[[-11  -6  -3  -5  17   6  10   4   2  -3]
 [-14  -1   9  -3  -1  11   1   2  -2  -9]
 [ 23  -4   1 -21  -2  -1   4  -6   2   6]
 [-27 -14 -11  -3   3   0  -2   5 -15 -10]
 [ 37   2   4  -1  13  -1  -4   5   5  -6]
 [-14 -12   3  18  -8  -4  -7   7  -6  -2]]
|
[[-14  -1   9  -3  -1  11   1   2  -2  -9]
 [ 37   2   4  -1  13  -1  -4   5   5  -6]
 [-14 -12   3  18  -8  -4  -7   7  -6  -2]
 [ 23  -4   1 -21  -2  -1   4  -6   2   6]
 [-11  -6  -3  -5  17   6  10   4   2  -3]
 [-27 -14 -11  -3   3   0  -2   5 -15 -10]]

[[ -2  32  16 -34 -22  -2  31  21 -32 -32  -1 -24  -8   2 -22 -21]
 [ 35  -5 -27 -35 -18   4  15  20 -25 -24  -8 -11  33 -18 -13 -15]
 [  6 -21   5 -28   0  26 -25 -27 -16 -33  25  23  25  20  16 -36]
 [-13  -3 -10  23  35  26 -31 -27 -30  21  30 -13  -4 -15  21  27]]
|
[[ -2  32  16 -34 -22  -2  31  21 -32 -32  -1 -24  -8   2 -22 -21]
 [  6 -21   5 -28   0  26 -25 -27 -16 -33  25  23  25  20  16 -36]
 [-13  -3 -10  23  35  26 -31 -27 -30  21  30 -13  -4 -15  21  27]
 [ 35  -5 -27 -35 -18   4  15  20 -25 -24  -8 -11  33 -18 -13 -15]]

[[ -9   8  22]
 [ 24  -7 -42]
 [  5 -11 -27]
 [  0  -8  16]
 [ 18 -18  45]
 [ 10  10  39]
 [ 15 -17 -35]]
|
[[ 18 -18  45]
 [ 10  10  39]
 [ -9   8  22]
 [  0  -8  16]
 [  5 -11 -27]
 [ 15 -17 -35]
 [ 24  -7 -42]]

[[ 24  13  27 -35 -24]
 [ 12 -11   4 -21  -6]
 [  6  31  22  -4 -15]
 [ 17 -37  -6 -33  -1]
 [ 10 -11   2 -17  -4]
 [ 16  35  32 -19 -25]
 [-25 -19 -31  35  26]
 [ -5 -27 -19   4  14]]
|
[[ 16  35  32 -19 -25]
 [ 24  13  27 -35 -24]
 [  6  31  22  -4 -15]
 [ 12 -11   4 -21  -6]
 [ 10 -11   2 -17  -4]
 [ 17 -37  -6 -33  -1]
 [ -5 -27 -19   4  14]
 [-25 -19 -31  35  26]]

[[  5  10  -3  15]
 [ 44  39  -8 -34]
 [ -7 -19  18 -32]
 [ -6  -3  -7 -14]
 [ 18  14 -26 -21]
 [  2  23   7 -23]
 [  1  19  19 -34]]
|
[[  1  19  19 -34]
 [ -7 -19  18 -32]
 [  2  23   7 -23]
 [  5  10  -3  15]
 [ -6  -3  -7 -14]
 [ 44  39  -8 -34]
 [ 18  14 -26 -21]]

[[  0   4 -19  25 -30   8 -15  -9 -21  -4   8]
 [-29 -24  43  -5  -5  -8   9 -13 -14  15 -20]
 [-36  12 -12  18 -26  15  -9  25 -13 -14 -10]
 [-17 -18  31   5 -11   4   3  13  -7  12 -26]]
|
[[-29 -24  43  -5  -5  -8   9 -13 -14  15 -20]
 [-17 -18  31   5 -11   4   3  13  -7  12 -26]
 [-36  12 -12  18 -26  15  -9  25 -13 -14 -10]
 [  0   4 -19  25 -30   8 -15  -9 -21  -4   8]]

[[ -4 -17  -9 -20   1  10  17 -27 -11 -18]
 [ 22  -7  -3  23 -15  12   9   9   0   3]
 [  0 -23 -30 -10  11  -1  13 -28 -15  -4]
 [ 24  -7  -2  -2  -3  26 -26  -5   1  -7]
 [-17  26  28  -7  -5 -11  16  22  11  -7]
 [ 23  11  22 -26  -1  41 -40   1  -1 -17]
 [ 30  13   3 -24  -4  18   9  12  -9   4]
 [ -6  13   2 -10  -2 -19  37  18  -7  10]
 [  0 -24 -25  -8   2   4   4 -30 -11  -9]]
|
[[-17  26  28  -7  -5 -11  16  22  11  -7]
 [ 23  11  22 -26  -1  41 -40   1  -1 -17]
 [ 30  13   3 -24  -4  18   9  12  -9   4]
 [ -6  13   2 -10  -2 -19  37  18  -7  10]
 [ 24  -7  -2  -2  -3  26 -26  -5   1  -7]
 [ 22  -7  -3  23 -15  12   9   9   0   3]
 [ -4 -17  -9 -20   1  10  17 -27 -11 -18]
 [  0 -24 -25  -8   2   4   4 -30 -11  -9]
 [  0 -23 -30 -10  11  -1  13 -28 -15  -4]]

[[ 15   3  15  38]
 [ 12   7   4  43]
 [ 19 -20  27  24]
 [ 12 -41   5   6]
 [  3 -40 -21   0]
 [  0 -31 -29   5]
 [  8   6 -11  42]
 [  9 -44  -6   2]
 [  0 -23 -36  15]
 [ 18  -8  26  30]]
|
[[ 19 -20  27  24]
 [ 18  -8  26  30]
 [ 15   3  15  38]
 [ 12 -41   5   6]
 [ 12   7   4  43]
 [  9 -44  -6   2]
 [  8   6 -11  42]
 [  3 -40 -21   0]
 [  0 -31 -29   5]
 [  0 -23 -36  15]]
---
[[  9 -15 -17  19  11]
 [-20  13   6 -16 -23]
 [-33  23  12   9   1]
 [ -9  16 -20   1  -7]
 [  5 -19  31   9 -12]]
|
[[  9 -15]
 [-20  13]
 [-33  23]]

[[-24 -13  -8  -3]
 [ 10  -5  22   8]
 [-15  34   8  -4]
 [  7  18  17   3]]
|
[[-24 -13]
 [ 10  -5]
 [-15  34]]

[[-16 -13 -31]
 [  4  12  -1]
 [  9  -8  13]
 [ 17   8  44]]
|
[[-16 -13]
 [  4  12]
 [  9  -8]]

[[  2 -14   6   8  -8]
 [ 22   6 -11  -1  -1]
 [-21   6 -12  18   9]
 [ 41 -21 -19  10  -3]]
|
[[  2 -14]
 [ 22   6]
 [-21   6]]

[[-29  -9  -4   6]
 [-33  -6  -1   6]
 [-10   9 -13  -3]
 [  2  -7   7   2]
 [ 40   2  14   4]]
|
[[-29  -9]
 [-33  -6]
 [-10   9]]

[[-36 -17]
 [-37  27]
 [-35 -15]
 [-11   6]
 [-29 -15]]
|
[[-36 -17]
 [-37  27]
 [-35 -15]]

[[-25 -18 -13 -20 -22]
 [-29 -31   5 -27 -20]
 [ 26 -23 -28  22  11]
 [ 20  -2   1  -7  44]
 [-29  -1   7 -20 -32]]
|
[[-25 -18]
 [-29 -31]
 [ 26 -23]]
